Below is a small trained network, with its code and all its weights. Each question gives an input and a class and asks what happens when units are switched off, that is, made to give their printed mean instead of their output.

import numpy as np


def w(rows, s, z=0):
    codes = np.array(rows[::2]) - 128.0
    scale = np.full(codes.shape[1], s)
    scale[-1] = z or s
    return codes * scale


def norm(h):
    return h / np.sqrt((h * h).mean(-1, keepdims=True) + 1e-5)


def f(y):
    return np.maximum(y, 0)


def log_softmax(a):
    a = a - a.max(-1, keepdims=True)
    return a - np.log(np.exp(a).sum(-1, keepdims=True))


def net(x, mask):
    res = np.array(x, float).reshape(1, 3) / 4 @ E
    u = 0
    for l in range(2):
        y = f(norm(res) @ A[l][:, :-1].T + A[l][:, -1])
        res = res + np.where(mask[u : u + 3], y, B[l][:, -1]) @ B[l][:, :-1]
        u += 3
    return log_softmax(norm(res)[-1] @ U[:, :-1].T + U[:, -1])


A, B = {}, {}
E = w([
[152,58,131,194,217,90,52,149,176,60,145,77],'x0',
[135,94,136,109,145,128,140,136,133,135,105,140],'x1',
[99,171,161,8,198,105,91,23,99,98,163,192],'x2',
],0.014)
A[0] = w([
[123,173,131,55,62,140,185,111,109,169,125,152,5],'L0N0',
[138,70,116,254,67,141,162,197,148,139,96,101,63],'L0N1',
[132,111,117,173,21,150,209,177,126,184,98,120,154],'L0N2',
],0.028,0.0028)
B[0] = w([
[108,152,102,83,125,139,144,130,82,183,147,117,229],'L0N0',
[126,134,116,115,121,133,122,162,101,215,167,50,254],'L0N1',
[133,109,141,175,126,116,140,86,176,5,77,225,248],'L0N2',
],0.02,0.04)
A[1] = w([
[140,107,149,207,117,127,136,84,188,2,80,216,2],'L1N0',
[125,123,149,147,241,96,28,92,144,31,162,133,87],'L1N1',
[115,175,143,174,116,110,89,139,114,104,157,99,82],'L1N2',
],0.031,0.0018)
B[1] = w([
[198,146,250,164,85,191,110,115,182,96,56,172,254],'L1N0',
[82,121,74,147,139,24,129,166,136,58,144,120,215],'L1N1',
[155,95,133,97,146,167,123,97,149,134,121,138,153],'L1N2',
],0.018,0.042)
U = w([
[179,134,191,158,97,163,140,121,172,101,92,161,251],'0',
[165,79,120,172,142,128,111,178,160,188,175,23,68],'1',
[91,183,96,61,142,121,154,102,67,144,160,164,105],'2',
[95,125,93,143,158,10,119,169,149,45,157,116,59],'3',
],0.013,0.0026)

Each question gives the input, the list of numbers given to net, and the class t.
The units are the neurons (one row each of A and B). Each row of codes is followed by its name. A weight is (code - 128) times the scale printed after its matrix; where a second scale follows, it is the last column's (A, B and U).
mask holds one flag per neuron, layer by layer. A switched-off neuron (its flag False) gives its mean, the last column of its row in B, instead of its output. The means were averaged over made-up inputs and are rounded, as every weight is.
A unit's drop is (log p(t) with every unit on - log p(t) with that unit switched off) / (log p(t) with every unit on - log p(t) with every unit switched off).
The circuit of an input: a set's keep is (log p(t) with only the set's units on - log p(t) with every unit switched off) / (log p(t) with every unit on - log p(t) with every unit switched off). Starting from all 6 units, units are removed one at a time, each time the one whose removal leaves the highest keep (on an exact tie, the one counted first), for as long as the keep stays at least 0.8.
units of the circuit, in order: the units of the circuit, biggest drop first
top k neurons: the k neurons with the biggest drops, biggest first
top k neurons in layer l: the k neurons of layer l with the biggest drops, biggest first
drop when u is switched off: that unit's drop, to one decimal
input [1,7,-7], class 1: top 3 neurons : L0N1, L1N0, L1N1
input [1,-3,4], class 3: top 2 neurons : L0N0, L0N1
input [6,3,4], class 3: units of the circuit, in order : L1N1
input [4,4,5], class 3: units of the circuit, in order : L0N0, L1N1
input [0,1,7], class 2: units of the circuit, in order : L1N0, L1N1
input [-2,-8,4], class 2: units of the circuit, in order : L0N2, L1N0
input [3,5,-7], class 1: top 2 neurons : L0N1, L1N0
input [3,3,1], class 3: units of the circuit, in order : L0N0, L1N1
input [3,4,7], class 3: top 3 neurons : L0N0, L0N1, L0N2
input [3,-2,4], class 3: top 2 neurons : L0N1, L0N0
input [7,8,4], class 3: top 2 neurons in layer 0 : L0N1, L0N2
input [-8,5,3], class 2: top 2 neurons : L0N0, L1N0
input [8,-3,6], class 3: top 2 neurons : L0N1, L0N2
input [1,4,-1], class 1: top neuron : L1N0
input [6,7,8], class 3: top 4 neurons : L0N1, L0N2, L1N1, L0N0
input [2,1,6], class 3: top 3 neurons : L0N0, L0N1, L0N2
input [3,7,-7], class 1: top 2 neurons : L0N1, L1N0
input [0,-3,2], class 2: drop when L1N0 is switched off : 0.9
input [-3,-2,6], class 2: drop when L0N2 is switched off : 0.9
input [6,6,8], class 3: drop when L0N1 is switched off : 1.4
input [3,-5,-8], class 1: units of the circuit, in order : L0N1
